Here is a tiny trained network, its code and every weight. The questions are about switching its units off for an input and a class, where a switched-off unit gives its printed mean instead of its output.

import numpy as np


def w(rows, s, z=0):
    codes = np.array(rows[::2]) - 128.0
    scale = np.full(codes.shape[1], s)
    scale[-1] = z or s
    return codes * scale


def norm(h):
    return h / np.sqrt((h * h).mean(-1, keepdims=True) + 1e-5)


def f(y):
    return np.maximum(y, 0)


def log_softmax(a):
    a = a - a.max(-1, keepdims=True)
    return a - np.log(np.exp(a).sum(-1, keepdims=True))


def net(x, mask):
    res = np.array(x, float).reshape(1, 8) / 4 @ E
    u = 0
    for l in range(2):
        y = f(norm(res) @ A[l][:, :-1].T + A[l][:, -1])
        res = res + np.where(mask[u : u + 3], y, B[l][:, -1]) @ B[l][:, :-1]
        u += 3
    return log_softmax(norm(res)[-1] @ U[:, :-1].T + U[:, -1])


A, B = {}, {}
E = w([
[101,161,102,117,105,129,208,26,78],'x0',
[63,163,153,129,68,103,151,186,101],'x1',
[65,173,141,79,142,197,144,127,169],'x2',
[128,130,127,133,125,132,127,130,130],'x3',
[164,77,173,128,52,126,184,115,151],'x4',
[122,106,202,107,198,86,166,131,108],'x5',
[67,72,126,251,144,147,146,121,146],'x6',
[145,212,178,176,114,105,124,104,213],'x7',
],0.012)
A[0] = w([
[174,57,188,104,47,176,195,120,172,35],'0.n0',
[210,95,112,124,198,202,137,65,174,5],'0.n1',
[74,144,164,70,146,253,157,132,182,9],'0.n2',
],0.019,0.015)
B[0] = w([
[87,201,62,137,240,141,65,157,98,253],'0.n0',
[2,87,213,70,25,76,66,158,102,214],'0.n1',
[254,79,100,223,92,48,115,130,51,219],'0.n2',
],0.012,0.0054)
A[1] = w([
[91,174,141,146,75,148,210,252,94,2],'1.n0',
[165,79,153,112,131,191,108,252,198,96],'1.n1',
[118,8,76,69,129,212,164,186,67,52],'1.n2',
],0.018,0.0092)
B[1] = w([
[119,1,160,63,126,137,3,115,158,197],'1.n0',
[87,148,87,105,98,162,249,19,54,237],'1.n1',
[158,211,189,180,115,116,131,133,236,254],'1.n2',
],0.0088,0.0079)
U = w([
[78,63,185,84,68,105,53,142,116,97],'0',
[255,79,116,192,99,62,122,137,66,108],'1',
[82,191,65,130,238,164,70,146,102,72],'2',
[151,114,129,117,128,146,160,125,148,254],'3',
[100,138,114,102,106,166,230,67,97,107],'4',
[158,199,197,162,107,124,142,119,234,49],'5',
[143,109,126,122,134,135,140,137,140,205],'6',
],0.011,0.0083)

Each question gives the input, the list of numbers given to net, and the class t.
The units are the neurons (one row each of A and B). Each row of codes is followed by its name. A weight is (code - 128) times the scale printed after its matrix; where a second scale follows, it is the last column's (A, B and U).
mask holds one flag per neuron, layer by layer. A switched-off neuron (its flag False) gives its mean, the last column of its row in B, instead of its output. The means were averaged over made-up inputs and are rounded, as every weight is.
A unit's drop is (log p(t) with every unit on - log p(t) with that unit switched off) / (log p(t) with every unit on - log p(t) with every unit switched off).
The circuit of an input: a set's keep is (log p(t) with only the set's units on - log p(t) with every unit switched off) / (log p(t) with every unit on - log p(t) with every unit switched off). Starting from all 6 units, units are removed one at a time, each time the one whose removal leaves the highest keep (on an exact tie, the one counted first), for as long as the keep stays at least 0.8.
units of the circuit, in order: the units of the circuit, biggest drop first
k most important neurons: the k neurons with the biggest drops, biggest first
k most important neurons of layer l: the k neurons of layer l with the biggest drops, biggest first
drop of u: that unit's drop, to one decimal
input [-7,3,-4,3,-4,-5,2,0], class 4: 2 most important neurons	1.n1, 0.n0
input [-7,-8,-2,-8,8,7,0,8], class 0: most important neuron of layer 1	1.n2
input [8,-6,-6,-8,8,7,2,5], class 2: 2 most important neurons	0.n0, 0.n2
input [-5,-2,-3,-5,1,-1,4,0], class 4: units of the circuit, in order	1.n1, 0.n2
input [-1,3,-5,-6,6,2,-4,-8], class 5: 2 most important neurons	1.n2, 0.n2
input [-8,6,4,-1,-4,4,4,-4], class 4: 2 most important neurons	1.n1, 0.n1
input [5,8,-1,-5,-4,-6,-2,7], class 0: units of the circuit, in order	1.n0, 1.n2
input [-7,4,-4,-7,6,7,1,3], class 4: 3 most important neurons	1.n1, 0.n2, 0.n1
input [-8,6,7,-6,-1,-7,-4,2], class 4: 3 most important neurons	1.n1, 0.n1, 0.n0
input [-8,8,8,5,8,-2,-7,6], class 0: 2 most important neurons of layer 1	1.n0, 1.n2
input [2,-4,1,3,-4,0,2,-6], class 5: 2 most important neurons	1.n2, 0.n0
input [-8,-8,8,1,4,-3,-7,2], class 0: 2 most important neurons	0.n1, 0.n2
input [-3,-6,-2,-3,-6,-6,-3,-1], class 0: 2 most important neurons of layer 0	0.n1, 0.n0
input [-8,-3,-7,7,7,-4,-5,7], class 4: 2 most important neurons	1.n1, 0.n2
input [-5,4,8,0,-7,-5,1,-4], class 1: 2 most important neurons	0.n2, 0.n0
input [-2,-4,8,3,5,2,5,-1], class 1: most important neuron of layer 0	0.n2
input [6,4,-3,-5,8,-3,-7,-6], class 2: 3 most important neurons	0.n0, 1.n1, 0.n2
input [-6,-8,-2,2,-6,1,5,2], class 0: 2 most important neurons	0.n1, 0.n0
input [0,6,5,1,-6,1,-4,-3], class 0: 2 most important neurons	1.n0, 0.n0
input [1,8,6,6,3,-2,7,-4], class 0: most important neuron	1.n0
input [-3,1,8,1,6,4,-3,8], class 1: 2 most important neurons	0.n2, 1.n2
input [4,-7,4,-5,-7,-3,4,4], class 0: 2 most important neurons of layer 0	0.n1, 0.n0
input [3,3,-6,-4,8,-4,0,-8], class 2: drop of 0.n0	1.1
input [-7,-8,8,-4,-1,-1,-6,0], class 0: drop of 1.n1	0.0
input [-8,-1,8,1,2,5,4,1], class 1: drop of 0.n2	1.2
input [2,-7,3,-8,3,4,-5,-1], class 0: drop of 0.n1	1.1
input [-4,-3,0,5,7,7,3,6], class 2: most important neuron of layer 1	1.n2
